Here is a tiny trained network, its code and every weight. The questions are about switching its units off for an input and a class, where a switched-off unit gives its printed mean instead of its output.

import numpy as np


def w(rows, s, z=0):
    codes = np.array(rows[::2]) - 128.0
    scale = np.full(codes.shape[1], s)
    scale[-1] = z or s
    return codes * scale


def f(y):
    return y / 2 * (1 + np.tanh(0.7978845608 * (y + 0.044715 * y**3)))


def log_softmax(a):
    a = a - a.max(-1, keepdims=True)
    return a - np.log(np.exp(a).sum(-1, keepdims=True))


def net(x, mask):
    res = np.array(x, float).reshape(1, 8) / 4 @ E
    y = f(res @ A[0][:, :-1].T + A[0][:, -1])
    res = res + np.where(mask, y, B[0][:, -1]) @ B[0][:, :-1]
    return log_softmax(res[-1] @ U[:, :-1].T + U[:, -1])


A, B = {}, {}
E = w([
[67,180,93,136,10,186,74,139,203],'x0',
[43,103,156,61,117,98,218,90,171],'x1',
[107,96,116,139,138,122,114,116,113],'x2',
[105,124,75,99,103,144,127,208,160],'x3',
[152,139,141,127,121,141,142,137,129],'x4',
[40,182,189,172,255,157,118,128,72],'x5',
[145,129,135,113,101,138,133,188,147],'x6',
[93,62,112,157,185,129,112,39,112],'x7',
],0.0081)
A[0] = w([
[75,155,138,177,62,168,81,85,176,142],'n0',
[190,176,51,138,168,140,38,137,126,59],'n1',
[116,45,107,128,179,139,139,105,186,195],'n2',
[108,191,88,119,161,84,194,167,201,253],'n3',
[156,117,105,99,173,59,189,153,62,52],'n4',
[189,142,150,137,146,118,139,98,116,151],'n5',
[197,100,76,61,73,90,118,92,102,91],'n6',
[133,140,123,166,141,159,108,139,102,22],'n7',
[31,157,206,155,158,117,99,194,61,3],'n8',
[158,119,178,148,112,132,97,120,110,17],'n9',
[60,114,129,114,138,36,151,113,172,230],'n10',
[105,130,121,102,151,151,192,130,164,43],'n11',
[125,254,186,113,30,205,99,147,109,135],'n12',
],0.0096,0.0024)
B[0] = w([
[186,123,106,177,252,53,194,219,67,226],'n0',
[9,162,214,110,19,142,70,106,176,189],'n1',
[190,176,126,141,137,193,69,121,84,183],'n2',
[194,49,190,195,64,157,81,118,141,188],'n3',
[21,136,90,223,150,76,204,112,56,187],'n4',
[113,131,169,187,157,214,161,174,112,162],'n5',
[109,193,75,50,167,158,138,151,211,207],'n6',
[92,215,150,132,119,156,162,127,134,142],'n7',
[198,243,170,131,254,136,130,28,204,209],'n8',
[92,159,193,130,67,147,159,200,191,133],'n9',
[112,141,184,153,68,80,46,109,101,202],'n10',
[119,239,154,118,111,155,126,132,138,150],'n11',
[146,67,95,101,129,144,169,143,77,254],'n12',
],0.007,0.0093)
U = w([
[149,129,113,180,164,83,171,198,85,112],'0',
[172,215,138,67,159,134,157,93,255,4],'1',
[108,162,230,143,45,151,83,113,147,203],'2',
[211,108,194,159,106,146,88,125,116,252],'3',
[202,114,179,117,126,170,86,122,72,160],'4',
[182,85,192,132,141,139,112,133,140,137],'5',
],0.0076,0.002)

Each question gives the input, the list of numbers given to net, and the class t.
The units are the neurons (one row each of A and B). Each row of codes is followed by its name. A weight is (code - 128) times the scale printed after its matrix; where a second scale follows, it is the last column's (A, B and U).
mask holds one flag per neuron, in row order. A switched-off neuron (its flag False) gives its mean, the last column of its row in B, instead of its output. The means were averaged over made-up inputs and are rounded, as every weight is.
A unit's drop is (log p(t) with every unit on - log p(t) with that unit switched off) / (log p(t) with every unit on - log p(t) with every unit switched off).
The circuit of an input: a set's keep is (log p(t) with only the set's units on - log p(t) with every unit switched off) / (log p(t) with every unit on - log p(t) with every unit switched off). Starting from the 12 units with the biggest drops (on a tie, the unit counted first), units are removed one at a time, each time the one whose removal leaves the highest keep (on an exact tie, the one counted first), for as long as the keep stays at least 0.8.
units of the circuit, in order: the units of the circuit, biggest drop first
most important unit: the unit with the biggest drop
k most important neurons: the k neurons with the biggest drops, biggest first
drop of u: that unit's drop, to one decimal
input [-8,3,-7,-7,1,-7,0,4], class 0: most important unit => n4
input [3,1,5,6,2,-3,-1,-8], class 4: units of the circuit, in order => [n3; n12]
input [-1,-7,-5,-5,5,6,3,6], class 2: units of the circuit, in order => [n1; n0]
input [2,-7,-2,8,4,4,7,1], class 2: 2 most important neurons => [n1; n0]
input [5,-2,-5,-4,-2,0,7,-1], class 0: units of the circuit, in order => [n0; n12]
input [5,5,8,3,-4,4,-4,8], class 4: units of the circuit, in order => [n2; n4]
input [2,-8,0,6,2,1,5,-6], class 2: 2 most important neurons => [n1; n0]
input [7,4,-2,6,0,-7,-8,0], class 0: 2 most important neurons => [n0; n8]
input [8,-8,-4,-3,-4,-1,-4,-4], class 0: 2 most important neurons => [n0; n12]
input [0,6,7,8,-7,4,-6,7], class 3: units of the circuit, in order => [n2; n10]
input [6,4,-1,6,-1,-1,8,7], class 4: units of the circuit, in order => [n2; n1; n6]
input [7,3,4,-6,-7,-7,-2,7], class 0: 3 most important neurons => [n0; n8; n1]
input [-4,7,5,-4,-3,-1,8,-3], class 2: 3 most important neurons => [n0; n10; n12]
input [4,5,-2,-6,6,-4,8,-8], class 4: most important unit => n12
input [-5,1,8,-7,2,-8,-8,-3], class 1: 4 most important neurons => [n6; n0; n12; n3]
input [-4,-1,0,8,-7,-7,-7,4], class 1: 2 most important neurons => [n6; n0]
input [7,-2,2,-5,-7,6,-8,-5], class 0: 3 most important neurons => [n0; n12; n6]
input [-6,8,-2,1,-5,-6,8,4], class 2: units of the circuit, in order => [n10; n0]
input [8,8,2,-8,5,3,3,2], class 0: 2 most important neurons => [n0; n1]
input [-4,-4,6,-6,-6,-7,7,2], class 1: units of the circuit, in order => [n6]
input [7,-2,1,0,-6,4,6,-2], class 0: 2 most important neurons => [n0; n12]
input [-5,1,3,-2,4,7,1,0], class 1: 3 most important neurons => [n8; n0; n12]
input [-5,4,0,-7,2,7,1,-7], class 1: 2 most important neurons => [n8; n0]
input [-7,8,8,3,6,7,7,0], class 2: drop of n10 => 0.6
input [0,5,1,-8,4,6,1,-6], class 1: drop of n1 => 0.1
input [5,3,-4,3,2,-2,2,3], class 0: drop of n3 => -0.1
